Below is a small trained network, with its code and all its weights. Each question gives an input and a class and asks what happens when units are switched off, that is, made to give their printed mean instead of their output.

import numpy as np


def w(rows, s, z=0):
    codes = np.array(rows[::2]) - 128.0
    scale = np.full(codes.shape[1], s)
    scale[-1] = z or s
    return codes * scale


def norm(h):
    return h / np.sqrt((h * h).mean(-1, keepdims=True) + 1e-5)


def f(y):
    return y / 2 * (1 + np.tanh(0.7978845608 * (y + 0.044715 * y**3)))


def log_softmax(a):
    a = a - a.max(-1, keepdims=True)
    return a - np.log(np.exp(a).sum(-1, keepdims=True))


def net(x, mask):
    res = np.array(x, float).reshape(1, 4) / 4 @ E
    u = 0
    for l in range(2):
        y = f(norm(res) @ A[l][:, :-1].T + A[l][:, -1])
        res = res + np.where(mask[u : u + 8], y, B[l][:, -1]) @ B[l][:, :-1]
        u += 8
    return log_softmax(norm(res)[-1] @ U[:, :-1].T + U[:, -1])


A, B = {}, {}
E = w([
[96,108,138,69,254,141],'x0',
[117,100,43,128,212,167],'x1',
[188,142,187,117,139,157],'x2',
[84,200,105,210,163,149],'x3',
],0.0066)
A[0] = w([
[177,119,119,80,37,149,16],'L0N1',
[66,210,158,108,114,119,44],'L0N2',
[168,75,176,101,80,123,224],'L0N3',
[168,87,189,48,49,99,89],'L0N4',
[114,145,70,148,45,178,75],'L0N5',
[113,172,165,74,10,91,76],'L0N6',
[160,146,220,146,132,111,5],'L0N7',
[100,99,73,151,147,160,205],'L0N8',
],0.011,0.0016)
B[0] = w([
[192,130,161,207,134,191,192],'L0N1',
[68,5,254,147,170,147,156],'L0N2',
[223,117,107,202,104,146,217],'L0N3',
[201,84,123,138,168,107,255],'L0N4',
[148,201,127,130,74,57,175],'L0N5',
[149,96,102,241,195,142,233],'L0N6',
[177,157,138,168,139,232,178],'L0N7',
[102,123,91,99,121,177,173],'L0N8',
],0.0082,0.0079)
A[1] = w([
[58,119,74,31,187,146,85],'L1N1',
[135,138,204,99,124,219,123],'L1N2',
[140,177,102,91,4,108,134],'L1N3',
[176,102,145,188,130,123,118],'L1N4',
[190,166,82,151,176,132,252],'L1N5',
[130,102,151,104,121,88,122],'L1N6',
[117,98,213,189,84,131,127],'L1N7',
[81,55,111,164,40,109,163],'L1N8',
],0.011,0.0031)
B[1] = w([
[95,117,2,126,168,194,221],'L1N1',
[56,134,206,68,78,167,161],'L1N2',
[122,229,85,212,8,159,147],'L1N3',
[30,162,125,80,173,87,231],'L1N4',
[114,134,103,15,22,106,254],'L1N5',
[203,78,119,142,120,130,121],'L1N6',
[73,106,147,101,183,111,197],'L1N7',
[130,226,192,134,177,45,147],'L1N8',
],0.0081,0.0082)
U = w([
[56,163,163,213,155,5,88],'0',
[58,102,4,75,180,202,200],'1',
[110,219,67,168,28,105,139],'2',
[242,88,138,230,127,129,201],'3',
[211,25,96,36,162,82,52],'4',
[34,102,203,122,184,183,162],'5',
[119,165,167,16,74,130,4],'6',
],0.014,0.0039)

Each question gives the input, the list of numbers given to net, and the class t.
The units are the neurons (one row each of A and B). Each row of codes is followed by its name. A weight is (code - 128) times the scale printed after its matrix; where a second scale follows, it is the last column's (A, B and U).
mask holds one flag per neuron, layer by layer. A switched-off neuron (its flag False) gives its mean, the last column of its row in B, instead of its output. The means were averaged over made-up inputs and are rounded, as every weight is.
A unit's drop is (log p(t) with every unit on - log p(t) with that unit switched off) / (log p(t) with every unit on - log p(t) with every unit switched off).
The circuit of an input: a set's keep is (log p(t) with only the set's units on - log p(t) with every unit switched off) / (log p(t) with every unit on - log p(t) with every unit switched off). Starting from the 12 units with the biggest drops (on a tie, the unit counted first), units are removed one at a time, each time the one whose removal leaves the highest keep (on an exact tie, the one counted first), for as long as the keep stays at least 0.8.
units of the circuit, in order: the units of the circuit, biggest drop first
k most important neurons: the k neurons with the biggest drops, biggest first
top k neurons in layer l: the k neurons of layer l with the biggest drops, biggest first
drop of u: that unit's drop, to one decimal
input [3,-2,0,8], class 5: units of the circuit, in order => [L0N2]
input [-3,7,-4,-3], class 2: 2 most important neurons => [L1N3 L0N5]
input [-2,-3,-1,7], class 0: units of the circuit, in order => [L0N2 L0N5]
input [0,-1,-5,1], class 0: top 2 neurons in layer 1 => [L1N8 L1N5]
input [2,-7,2,1], class 5: 3 most important neurons => [L0N2 L1N4 L1N7]
input [5,1,8,3], class 6: 2 most important neurons => [L1N2 L0N2]
input [-8,8,6,-4], class 2: units of the circuit, in order => [L0N5 L0N6]
input [-1,0,-8,-5], class 4: top 4 neurons in layer 0 => [L0N4 L0N2 L0N6 L0N1]
input [7,0,8,3], class 6: top 3 neurons in layer 1 => [L1N2 L1N7 L1N4]
input [-2,-8,3,7], class 5: 2 most important neurons => [L0N2 L0N7]
input [-3,5,4,2], class 2: 2 most important neurons => [L0N5 L1N3]
input [4,-6,-8,6], class 5: drop of L0N3 => 0.1
input [-2,-2,8,6], class 5: drop of L0N6 => 0.0
input [-1,4,8,6], class 6: top neuron in layer 1 => [L1N1]
input [-7,3,-5,-7], class 3: drop of L1N5 => -0.1
